Below is a small trained network, with its code and all its weights. Each question gives an input and a class and asks what happens when units are switched off, that is, made to give their printed mean instead of their output.

import numpy as np


def w(rows, s, z=0):
    codes = np.array(rows[::2]) - 128.0
    scale = np.full(codes.shape[1], s)
    scale[-1] = z or s
    return codes * scale


def norm(h):
    return h / np.sqrt((h * h).mean(-1, keepdims=True) + 1e-5)


def f(y):
    return np.maximum(y, 0)


def log_softmax(a):
    a = a - a.max(-1, keepdims=True)
    return a - np.log(np.exp(a).sum(-1, keepdims=True))


def net(x, mask):
    res = np.array(x, float).reshape(1, 4) / 4 @ E
    u = 0
    for l in range(2):
        y = f(norm(res) @ A[l][:, :-1].T + A[l][:, -1])
        res = res + np.where(mask[u : u + 6], y, B[l][:, -1]) @ B[l][:, :-1]
        u += 6
    return log_softmax(norm(res)[-1] @ U[:, :-1].T + U[:, -1])


A, B = {}, {}
E = w([
[156,180,107,100,32,116,197,109,45,142,146,183],'x0',
[172,51,129,140,3,197,176,67,142,13,59,33],'x1',
[71,245,193,50,79,65,27,218,46,12,122,35],'x2',
[223,98,71,46,187,133,105,128,77,166,152,88],'x3',
],0.0073)
A[0] = w([
[225,142,75,109,131,134,98,153,90,174,67,52,58],'L0N1',
[139,10,44,120,12,148,135,146,157,69,66,17,25],'L0N2',
[156,149,132,82,70,128,231,96,51,116,134,172,2],'L0N3',
[127,61,130,157,194,128,57,136,208,92,43,68,39],'L0N4',
[192,113,76,2,156,176,84,91,110,145,127,78,20],'L0N5',
[27,158,199,191,102,161,150,120,135,77,38,152,93],'L0N6',
],0.0086,0.0084)
B[0] = w([
[83,113,195,187,77,171,166,161,106,156,102,106,177],'L0N1',
[196,159,213,177,128,104,161,54,99,56,133,91,255],'L0N2',
[168,104,108,62,130,97,106,163,184,86,196,148,179],'L0N3',
[106,112,128,45,131,91,112,175,204,75,251,161,215],'L0N4',
[60,101,155,155,109,166,177,210,112,200,166,126,182],'L0N5',
[105,101,177,178,107,169,149,165,90,183,151,115,247],'L0N6',
],0.014,0.0069)
A[1] = w([
[154,116,51,177,151,83,126,92,184,184,116,119,31],'L1N1',
[96,207,124,162,212,83,109,142,109,201,143,180,41],'L1N2',
[89,134,147,188,144,252,189,117,129,163,137,171,87],'L1N3',
[172,109,80,158,181,180,186,28,196,109,141,147,104],'L1N4',
[108,206,178,145,107,93,97,155,72,68,143,33,2],'L1N5',
[159,160,130,97,34,125,171,108,74,124,136,204,121],'L1N6',
],0.012,0.0052)
B[1] = w([
[116,45,116,84,26,110,89,119,149,66,119,124,156],'L1N1',
[196,140,189,199,69,195,171,41,132,34,139,92,216],'L1N2',
[86,71,107,114,153,98,102,187,54,188,83,84,221],'L1N3',
[126,177,42,56,128,117,77,131,50,127,59,177,189],'L1N4',
[143,82,6,93,171,124,113,97,115,204,61,200,245],'L1N5',
[97,137,170,147,189,122,86,163,229,116,229,111,200],'L1N6',
],0.013,0.012)
U = w([
[178,171,193,181,77,171,168,46,104,50,75,83,143],'0',
[87,137,45,63,121,104,68,119,86,178,40,179,111],'1',
[83,89,165,162,90,201,161,192,110,201,144,117,169],'2',
[96,122,163,92,133,135,64,160,225,81,193,169,145],'3',
[118,91,147,137,156,126,121,134,108,158,157,144,152],'4',
[107,217,115,133,197,42,249,123,202,188,98,54,5],'5',
],0.017,0.013)

Each question gives the input, the list of numbers given to net, and the class t.
The units are the neurons (one row each of A and B). Each row of codes is followed by its name. A weight is (code - 128) times the scale printed after its matrix; where a second scale follows, it is the last column's (A, B and U).
mask holds one flag per neuron, layer by layer. A switched-off neuron (its flag False) gives its mean, the last column of its row in B, instead of its output. The means were averaged over made-up inputs and are rounded, as every weight is.
A unit's drop is (log p(t) with every unit on - log p(t) with that unit switched off) / (log p(t) with every unit on - log p(t) with every unit switched off).
The circuit of an input: a set's keep is (log p(t) with only the set's units on - log p(t) with every unit switched off) / (log p(t) with every unit on - log p(t) with every unit switched off). Starting from all 12 units, units are removed one at a time, each time the one whose removal leaves the highest keep (on an exact tie, the one counted first), for as long as the keep stays at least 0.8.
circuit, biggest first: the units of the circuit, biggest drop first
unit that matters most: the unit with the biggest drop
top k neurons: the k neurons with the biggest drops, biggest first
top k neurons in layer l: the k neurons of layer l with the biggest drops, biggest first
input [3,4,-4,3], class 0: top 2 neurons in layer 0 : [L0N2; L0N4]
input [7,2,0,6], class 3: unit that matters most : L0N3
input [-1,-7,7,-8], class 2: top 2 neurons : [L0N6; L1N2]
input [8,2,5,-4], class 3: top 2 neurons : [L1N6; L0N3]
input [2,2,5,3], class 1: top 2 neurons : [L1N5; L0N6]
input [-3,5,-4,2], class 0: top 3 neurons : [L0N2; L1N3; L1N5]
input [-8,-4,0,7], class 3: top 3 neurons : [L0N4; L0N6; L1N3]
input [8,7,5,8], class 2: top 2 neurons in layer 0 : [L0N5; L0N1]
input [-6,-1,6,-1], class 1: top 4 neurons : [L1N5; L1N6; L1N2; L0N3]
input [7,2,7,-8], class 2: top 3 neurons : [L0N6; L1N4; L1N6]
input [6,5,-1,-5], class 3: top 3 neurons : [L0N3; L1N6; L1N2]
input [6,2,3,8], class 2: top 2 neurons in layer 0 : [L0N5; L0N1]
input [-6,-2,0,6], class 2: top 2 neurons : [L0N5; L0N1]
input [7,0,5,5], class 3: top 4 neurons : [L1N6; L0N3; L0N6; L1N3]
input [-6,3,-7,-4], class 1: top neuron : [L1N4]
input [2,2,2,0], class 4: top 3 neurons in layer 1 : [L1N2; L1N5; L1N4]
input [1,6,5,-7], class 2: top 3 neurons in layer 1 : [L1N2; L1N5; L1N4]
input [-5,-3,-5,2], class 1: top 2 neurons in layer 1 : [L1N4; L1N6]
input [0,2,-5,5], class 1: top 4 neurons in layer 1 : [L1N3; L1N4; L1N2; L1N6]
input [0,3,1,7], class 2: circuit, biggest first : [L0N5]
input [5,-6,-8,-3], class 1: top 2 neurons in layer 1 : [L1N4; L1N3]
input [7,0,-4,-6], class 3: top 3 neurons in layer 0 : [L0N3; L0N5; L0N1]
